Here is a tiny trained network, its code and every weight. The questions are about switching its units off for an input and a class, where a switched-off unit gives its printed mean instead of its output.

import numpy as np


def w(rows, s, z=0):
    codes = np.array(rows[::2]) - 128.0
    scale = np.full(codes.shape[1], s)
    scale[-1] = z or s
    return codes * scale


def f(y):
    return np.maximum(y, 0)


def log_softmax(a):
    a = a - a.max(-1, keepdims=True)
    return a - np.log(np.exp(a).sum(-1, keepdims=True))


def net(x, mask):
    res = np.array(x, float).reshape(1, 4) / 4 @ E
    y = f(res @ A[0][:, :-1].T + A[0][:, -1])
    res = res + np.where(mask, y, B[0][:, -1]) @ B[0][:, :-1]
    return log_softmax(res[-1] @ U[:, :-1].T + U[:, -1])


A, B = {}, {}
E = w([
[93,144,92,122,51,112,177],'x0',
[83,103,114,184,166,179,181],'x1',
[205,129,125,169,85,170,139],'x2',
[64,247,43,86,88,192,102],'x3',
],0.014)
A[0] = w([
[132,178,64,67,4,107,134,101],'n0',
[156,179,133,98,64,167,98,201],'n1',
[100,54,128,183,154,205,184,252],'n2',
[200,149,134,161,162,137,95,142],'n3',
[43,140,135,83,178,80,80,39],'n4',
[226,138,183,140,153,87,71,52],'n5',
[217,72,202,215,151,86,92,81],'n6',
[98,133,83,137,42,112,154,119],'n7',
[217,98,225,90,149,75,131,154],'n8',
[77,154,109,47,100,94,84,148],'n9',
[145,44,188,107,112,74,183,208],'n10',
[167,86,178,182,141,55,118,205],'n11',
],0.011,0.0025)
B[0] = w([
[75,105,82,102,69,133,119,232],'n0',
[110,149,77,135,92,133,81,194],'n1',
[174,226,143,186,162,147,174,191],'n2',
[207,135,108,95,151,153,105,171],'n3',
[103,202,122,48,195,95,105,184],'n4',
[114,98,93,39,115,182,97,204],'n5',
[224,73,195,69,119,174,134,249],'n6',
[82,173,131,133,87,121,142,185],'n7',
[124,59,193,98,115,169,110,235],'n8',
[7,96,122,82,133,102,104,201],'n9',
[123,109,228,163,138,81,132,221],'n10',
[142,58,203,116,122,108,144,222],'n11',
],0.011,0.019)
U = w([
[77,72,131,119,129,57,129,75],'0',
[191,159,57,155,101,147,97,245],'1',
[89,149,88,93,227,94,122,185],'2',
[139,162,96,205,197,204,203,58],'3',
[155,101,194,190,177,81,214,110],'4',
[89,147,58,119,2,133,167,124],'5',
[167,45,159,86,140,164,156,82],'6',
],0.014,0.0012)

Each question gives the input, the list of numbers given to net, and the class t.
The units are the neurons (one row each of A and B). Each row of codes is followed by its name. A weight is (code - 128) times the scale printed after its matrix; where a second scale follows, it is the last column's (A, B and U).
mask holds one flag per neuron, in row order. A switched-off neuron (its flag False) gives its mean, the last column of its row in B, instead of its output. The means were averaged over made-up inputs and are rounded, as every weight is.
A unit's drop is (log p(t) with every unit on - log p(t) with that unit switched off) / (log p(t) with every unit on - log p(t) with every unit switched off).
The circuit of an input: a set's keep is (log p(t) with only the set's units on - log p(t) with every unit switched off) / (log p(t) with every unit on - log p(t) with every unit switched off). Starting from all 12 units, units are removed one at a time, each time the one whose removal leaves the highest keep (on an exact tie, the one counted first), for as long as the keep stays at least 0.8.
circuit, biggest first: the units of the circuit, biggest drop first
top k neurons: the k neurons with the biggest drops, biggest first
drop when u is switched off: that unit's drop, to one decimal
input [-4,8,-1,-4], class 4: circuit, biggest first	(n2)
input [-3,6,1,-1], class 3: circuit, biggest first	(n2 n8)
input [8,1,-8,2], class 5: top 2 neurons	(n0 n7)
input [-3,-8,-3,5], class 5: top 2 neurons	(n0 n1)
input [-3,5,-7,-7], class 4: top 3 neurons	(n2 n10 n0)
input [-6,-5,6,5], class 1: top 2 neurons	(n3 n7)
input [-2,8,1,-6], class 4: drop when n2 is switched off	0.8
input [0,8,-8,1], class 2: drop when n4 is switched off	0.5
input [-4,8,-6,4], class 2: drop when n4 is switched off	0.6
input [-1,1,-6,8], class 2: top 2 neurons	(n4 n9)
